Each row is followed by its class number.
[ 263 -138   97 -213  350  146 -147  519  464  -73   84  119  511  -50
 -140  352   58   69 -385  -81   88  173 -174  243   60   43   40  164
  172  -14   87 -141   61 -303  253   10 -188  264]
2
[ 286  -23   21  594  -14  250 -106  356  122  133  364  234  312 -241
 -140  -45  -40   32 -100  -36 -314  229 -263  372 -388 -899 -173 -134
 -180 -167  305 -235 -156 -273    1   32   72  220]
5
[ -79  -11  394  117  338  106   15  159  284  -45   58  -52  365   86
 -155 -308   17   46   97  142  -10  -97  224  344    4  119 -438  -62
   73 -156   35  126  -30  297   49  -28 -430  458]
4
[ -32  116  -11  127  -93  131  -16 -165 -169    0   84  168 -283  -20
  -74  -65  -55 -111  225 -234  143   45  118  187  -24 -130  156 -155
  -49  105 -144 -110 -164   48  -76  203   53 -149]
0
[ -22 -156   48  -84  -31 -128  -57  -86  130  315  111 -133   74 -100
  -41  273   19  146 -273 -179   62  -56  -81 -175  161  138   94  -36
  -97   30 -135  141  100   63  124  -63 -148   77]
6
[  53  154  -17  -24   20   14  -67  -96 -248 -291  201  123 -122   51
  -92 -163 -130  -19   18   36   27  125    3  359 -103 -355  -61  -20
 -144  215   83 -266  -88   35  -84   25  157  -25]
7
[-213  -21  139  -68 -340  520 -334   33  288  217   51  135  220 -284
  133 -221  -45  110  -96 -212 -129  134 -280 -283 -441 -276  283  -33
 -105   72   13  -94 -288  141 -225  420 -202  233]
4
[-150  203    2  228 -131 -261  -67   31   88 -274   91   25 -183 -106
 -106  -31   13 -207 -108 -184  -43   33   28  214 -142 -127 -165  -66
  -98   74   85 -128 -117  -99  -87  241   39   54]
1
[ -41  -14  191 -113  -46  -43 -130   79   20  250   86   30  -61   12
 -195  182   32   15 -206 -220  -48   41 -144    7 -142  126   33 -116
 -108  119  -92   54 -115  248   85   63 -156  -37]
7
[  33  -82  120  103 -110   32  -11  118   72  436  -49   19 -100  -57
 -173  261  147  -15   89 -294   93   10 -179  -57 -163   13   38  -72
 -155   48 -208   61    2  198  145  171 -177 -105]
7
[  82   13  109  452   71   66   45  -94  175 -497  403 -377  272 -132
   27  314 -290  327  207   25 -258    0  237   57 -245 -100  134  -22
 -398   28  264   -7  -24 -176 -219   98  -30  507]
3
[ -77  133 -170  261  110 -131  -41 -215  313 -509 -354   56  207  -57
  213   82  259  -10 -330   68 -202 -117 -285   13 -263 -252 -432  282
 -243 -140  218   77  128 -172 -232  136   15  399]
4
[ -98    2   83   35 -129 -339  -26   74  171  382  192 -129  -54  -48
 -108  282  -31 -152 -133 -308   73 -155 -232  -21  -19  108 -123  -59
  -57  115 -231  116  -46  152   77  158  -16 -233]
7
[ -23   -1  207   55  -20 -200 -135  -80   52  271  -12 -173 -170   28
  -87  254  -16  -67  -18 -346   44   50 -136   27 -109  -18  -64 -153
 -168  110 -114   47   75   49  157  -46  -64   -7]
6
[  47  224   60 -538  147  212 -324 -113 -221   27 -336 -129 -198  -63
  273 -100   64  -78 -224  203   58  -33  -41 -245  129  115   71  -41
  279  122  236   11 -203  -99 -140 -105   34   53]
3
[-168  189 -155  252 -216 -445   47 -406   60 -108  -23   39 -215 -182
   44  -99  -93 -194  -58  -89  149   52 -188  175 -155 -377  -62 -117
 -330  -74  -58 -101   32 -127 -127  112  231  -49]
0
[ -41  -62   22  144  -95  -51  -94    2    0  327  -12  -99  -31 -101
   49  163   78    8   48 -184   34  -65  -58 -101   32  139   43  -86
 -184   -5 -255  143   12  116  150   82 -140  -56]
7
[ 113 -157   68   55  -87  331   72  -35  259  407    8   62 -346 -214
  179   18   75  210   50   88  103   70 -273  -44  125   54  239  159
   58  -98 -129 -221  -97   40  -21  277  -39  107]
5
[ -30   42  116  142 -232  -20  -27 -132 -106   57  241  265 -531  -95
  -54 -150 -137   31  157 -180  -27  145  -50  170  -93 -214  370 -242
 -150  176  -79  -43    3   89  -31  -25   50   28]
6
[  60 -188  154 -180  118 -123 -136  194  166  545  -17 -120  132  105
 -101   17  -91  -36  -27 -190   59  188 -235  112   30  302   93  -97
  -48   -3 -204  152  -59  110   72  179 -238  129]
2
[-104  -72  358   30 -143  324  -45  189  375  207   37  -50  139 -256
 -147  385   19  185 -530  -91 -167  181   91 -177 -497   76 -373   21
 -260  -92   -5 -219 -357  133 -156  324    0  425]
5
[  76  191  -19    6 -266 -149   29   28  -48 -157    6  187 -239 -165
  -46 -147  -97 -199  169  -81  152  338  -75  211 -186 -107  -58 -130
   23  104  -61 -251   70 -135   96   88  102   22]
4
[ -77  183   36 -234  -49  296 -128  -25   86 -288   66  203   23 -166
  -27 -105   86  -93 -189   -1  -92   -7  112   97   73  144   -8  -71
   63  144  204  -73 -217  -34 -353   81   36   77]
2
[ 129  -76  -26  177  201  310   74  -17 -114 -153  108  213 -108  245
 -190  369 -126  225 -319   76 -218   71  143  100 -503 -468  -61   28
 -450 -121  219   60 -132  -67 -172 -216  394  209]
5
[ -13 -100    8  -48   92   -5 -218   96    0  229   17  -39  -93  118
  -52  441  -90  -16  -63 -117   81 -118 -145  118 -108  210   87  -55
  -34   51 -229  171   69  170  146    7 -218   12]
3
[ -46  187  296  -71  152    5   58  115  521  126  -32   78  329  380
  101 -269 -294 -465 -387 -100 -454   37 -491  648 -269    3 -381   32
  139 -178  335   28 -317  189 -224  116   35   47]
5
[-112   75  158 -344   30  146   43   14  176  250 -431  227 -171 -131
  241 -214  145   32   58   -5  140    7  -39 -176   53   70  263  156
  426   33 -151 -139 -200  254 -158  309 -219  -32]
0
[  49  -70  182  -31 -130  -81   19  118  193  327  162  -85 -297   77
  -25  390   27   97  -16 -276   28  103 -239  185   31  269  144 -214
 -254  140 -300  143   24  258  356  -69  -29  -58]
1
[-170  183  109 -112 -176  119 -244   -1  -10 -130   54  168 -123 -216
  -53 -165    7  -95  -83 -186   62  104  -12   50 -100  -85  223 -164
  -60  128   26 -256 -265    8  -67  289  -71  -77]
5
[ -75   29 -223 -148  160 -111 -122 -215 -166  -91 -367  126 -103   11
  331 -333   13 -110   48   20  -15   39 -282  263  172  254  343   59
   83  -46 -111   47  -36   64 -117  318 -169  209]
0
[ -95  -50  -23  -51  -78  -16   33 -153  239  147  -21  -25    1 -118
 -117  211  125   83   67 -138  177  -13  -48 -212   25  177  108  -46
   31  -57 -106   42  -52   11    8  123  -63   64]
0
[  26 -119  135  -64  -89 -257   20   65  130  459   86 -103  -19 -152
   25  225  -34  -96 -141 -173   38 -119 -382   35  100  -15   42 -215
 -306   82 -165  108  222   -2  195 -128   -4  -68]
1
[-269   97 -439 -133   78  821 -152 -112  131 -784 -252  367  274    8
  -63  103  408   15  -30  176  -26 -190  222  213  -79  168  259   77
   42 -308  306  126  -54   65  -99 -251   29  -42]
0
[  35  -19   20  113  -64 -152 -128   35   80  204  134 -153 -134  -37
  -99  428   87  -37  -80 -275  119   81  -35   11  -43  129  -50  -12
  -26   96   28   39   -4   20  321   76 -165   77]
6
[ -86  103  106 -139  -68   41  -84  -24 -227 -110  -98  305  -28   84
 -193 -340 -131 -232  128 -116   -8  177  101  163 -208 -120  264 -181
 -147  134   56 -122  -86   99 -187  194 -168  -91]
2
[-143  334   93   59 -260 -134 -165  -56   -1 -252  -42  237 -350  -10
   38 -189   14 -332 -118 -149 -128   83 -173  162  -96 -159   41  -93
   62  261  -35 -265 -199   42  -97  318  -42 -111]
7
[  96  -87  211  371   26  347  -34  388  353  301  236  123   36 -300
   29  -11 -212  315 -126  -74   28  249  178  254 -395 -407   67 -105
 -228 -170 -207   54 -350   77 -136  258  101  533]
6
[-126  252   34  198  -87 -176 -127  -73  163 -293 -182  118 -362 -238
  137  -28  115 -137   25 -127  -48  -13 -115  131  -61  -56  233 -165
 -218   66   11  -56 -106 -173 -168  284    7  183]
1
[ -64  160  123  144 -115   36   63 -265   91   18 -154   45 -229  -30
  180 -138   43 -218   75  -78  134   66   31  143  127  -49   77  -47
 -175   -5  -66 -191 -104  -25   70  205    5  -64]
0
[  59   92 -190  324  110  120  -31  423  160  -15  -15  106 -177  -85
 -219  302   99  -54 -243 -340  111  154    7  619 -257  -63  207  121
  335  -76 -161  -27 -263  199   12  525 -360  320]
4
[  16   13  -26 -321   50  160 -212  -76   42  183 -128  -84  -97   72
  188 -138 -137 -182  -46  220  351   89 -202   27    7   54   72  134
  316  -24   38 -165  -27   66  204  145 -262    5]
2
[ -83 -157  127  384  161  -83 -227  119   76 -168  466 -170  468  107
  -63   98 -170  230 -474  -13 -231  -36  350  -54 -109   28 -436   86
 -301 -190   43   88 -162  -55  217   38 -121  204]
1
[-122   36  -55  -51   -9  -65 -399  272  151  126  -35 -141  -41 -178
  192  -10  -33    7  -49  -72   36   65 -101  -30 -118   86  114   55
  131   65  -16  130 -162  -28  -73  276 -178  224]
3
[ -76  -50 -147   89  -41  292 -156 -143  -88  103  -92  215 -374   40
  135   17  186  204    7  -14 -108    8   87  -43   85  153  266  142
   78   44 -172   48 -187  258 -226  240 -223   26]
2
[-200   73  118 -370   22  270 -121  -59   57 -213 -191  -25 -253 -100
  414 -380   -7  125    7    8  -96    4    4  -45  163  489  231   89
  167   47  -54   55 -112  142 -198   88    4  101]
5
[-238  197 -132  155 -156 -372   49 -132  245 -178 -215  -20   -3 -308
  226   -8  133 -178  134  -77   66 -188  -53  -52   64  145   65  -67
  -85 -102 -140   93  -61  -39 -130  275  131  -43]
6
[ 110  -92  417  290 -142  -69  303  412  596  517   -2   73 -102  292
  139   -9  204 -132 -354 -392 -341  289 -398  289  217  154  408  245
  -68  -44  -58  -57 -173  247  537  294 -253 -121]
7
[ -97 -175  187  343  121  388  163  220  -30 -178  173 -221  -46  107
 -168  265  -47  106  -39  209  -90   19  447  348 -282   17  139  -77
 -445 -337  145   -2   26  197  458 -351   43  250]
1
[ -85  205   56 -211  -69 -162 -107 -258 -210 -108  -10  152  -92  -12
  -46 -362  -78 -182   -9  -96   56   68  -11  155   91 -234  151 -108
 -188  224   78 -205  -46  -24 -195   45   33 -234]
4
[  40  -96  144   86 -197   15   23    8  240  365  144   78  -52   -4
  -86  281   -7  -75   13  -80  127   32 -158  -17  -72  249  -50 -115
 -279  -64 -218   52   -9  111  272   90  -31 -131]
4
[  30  -66  380  140  -51   68  203  679  540   73  241  107  182   79
  -74  -57 -179  -79 -235 -486 -128  304 -278  653 -309 -314  197   51
 -194   33  -99  -18   94  160  369  -36   23   28]
7
[ -89  177  -64  130 -135  -59 -112 -220   10  -94   85    2 -151 -109
  -22  -37  -43 -142   78  -83  226   17  -85  277  -87  -72  -60   44
 -190   67  -89 -283 -188   96  -75  414   21 -181]
7
[-127  320   18   67 -172 -181   97 -135  157 -237 -199  220  -43    7
   69 -234    4 -224  113 -282 -208   49  -60   48   -9 -379  201 -180
   19  202  -62  -67 -168 -108 -429  218  135  -86]
0
[ 116  -51    5 -354   31  165  -34  196  123  158 -288  214  591   91
  136  -78   75   20  -73   88 -367   28 -434 -184   76 -115 -229    1
  368   -9 -273 -201  -95  -75 -190  -48  261  -64]
3
[ 106  -13   79 -175   73  114 -102  -26  252  121   -6  116   87  -59
  114 -163 -153  113  230  247  147   81  -79 -190  106  138  136   89
  458    9   18 -246 -162  -56  -84  404 -427  311]
5
[   6   -4  215 -138  -91  139  -96  -36  188  426  -46   -9   54    0
  -38  333  117    6  -99 -227  223   56  -86  -66    6  223   75 -136
 -223    5 -125   28 -151  149  321   52 -129  -37]
3
[ -17  -34  136   31  -60  -62   -5    5   77  435   97 -255  -89   82
 -222  417   24 -101    3 -401  224   43   11   30  -68  128  101  -97
 -168   47  -90   80  -32  132  342   23 -149 -120]
4
[  31   77   14   42  -66   46  -60 -162  -75  101 -118  224 -212  -80
  129 -178   69   43   -4   -8 -112   48 -181  100   82   23  341 -115
  -67   13  -76 -102 -218  151 -117  319 -198   45]
1
[-107   29 -251 -142   56  -95 -154 -122   70   17 -388   55 -272   33
  269 -212  106  -29   73   74  215   34 -137   17  168  343  232  264
  469  -99 -150   38  -31  172   23  355 -345   97]
6
[ -20  258  -71 -213 -166   16  -20  -94   75  -81  -54   98 -142  -92
 -168 -108   28 -194 -187 -114  189  284   22   91 -101 -188 -128  -25
  223  121  157 -277 -290 -100 -209  245  122   36]
0
[  82  167  -62 -215  -57  257 -180  -84  -66 -216 -132   71 -190 -137
   92  -14  118  109  -19 -101  -10  231   -4  -19   71  -52  404  -63
  -57  266   32 -148 -258  -88 -280  288   28   47]
0
[ -61  -83   95  259 -163 -181   -5   18  150  457   79  -67  -76  -39
  -31  370  -22   27   74 -235  -87   56  -42   33  -95   92  105 -179
 -343  -19 -191   88  -34  152  136   87 -182   31]
5
[ -51  177 -165  300 -236 -155  123 -343 -170 -212   72  242 -284 -149
   46  -16  -54 -238   92    5  232   21    4  224  -73 -195  -90 -101
 -106  -73 -120 -255   22  -45  178  126  139 -138]
0
[  44  293   23  -32  -22  -30  309 -286  164 -206 -193  200 -197   31
   -8 -125   96 -264  -32    8  123   -1  -65  302  223  -77   76  -53
  134  -58   39 -221 -116  -25 -105   67  155 -221]
0
[  -1  -83   19   66    5  -90  -20 -129  128  381  115 -156 -103  -19
 -118  399   74  -20  -93  -87  254 -124 -106  -59   55  164 -154   34
 -132  -50 -136    9  -35   46  224   64    1  -36]
7
[-141  126  -90 -125  -31   28 -281 -217  -10  -43 -227   -3 -323  122
  241  -75  -95 -310  -73  -91   45 -110 -226   23  -54  192  -91  148
  148  142    8  -53  -87   -7 -197  421 -164   19]
1
[ -44   99 -497   85 -106  392  -13  363  434 -398  229  187  -30  -44
 -200  481  129 -134 -285   55  297 -177  167  103 -208 -158 -218  290
   94   74  150  181 -177 -153 -233  301  235  133]
7
[-159   -5   -2  -34  -38 -242 -180   85   37  404 -120  -37 -262  -90
 -127  357   98 -151 -111 -231  140 -115 -264   67 -254  258   89 -111
  -69   30 -142  266  -19  334  120  188 -333   65]
7
[ -37  -26   97   53 -133  139  -78  -23  375  368  259   20  -26  -58
 -130  494   30  -85  -43 -246  251  -82 -173   10 -107   48  -42 -147
  -93   14 -101   66  -72   59  241   10  -47  -26]
2
[ 203 -169  183  131  166  392  260   87  527  142   25    7  -17  -31
  181 -166  -39   49   51  199  273    0  -88   37  192  136  107  378
  454 -220  100 -118   75  -39  184  311 -434  420]
2
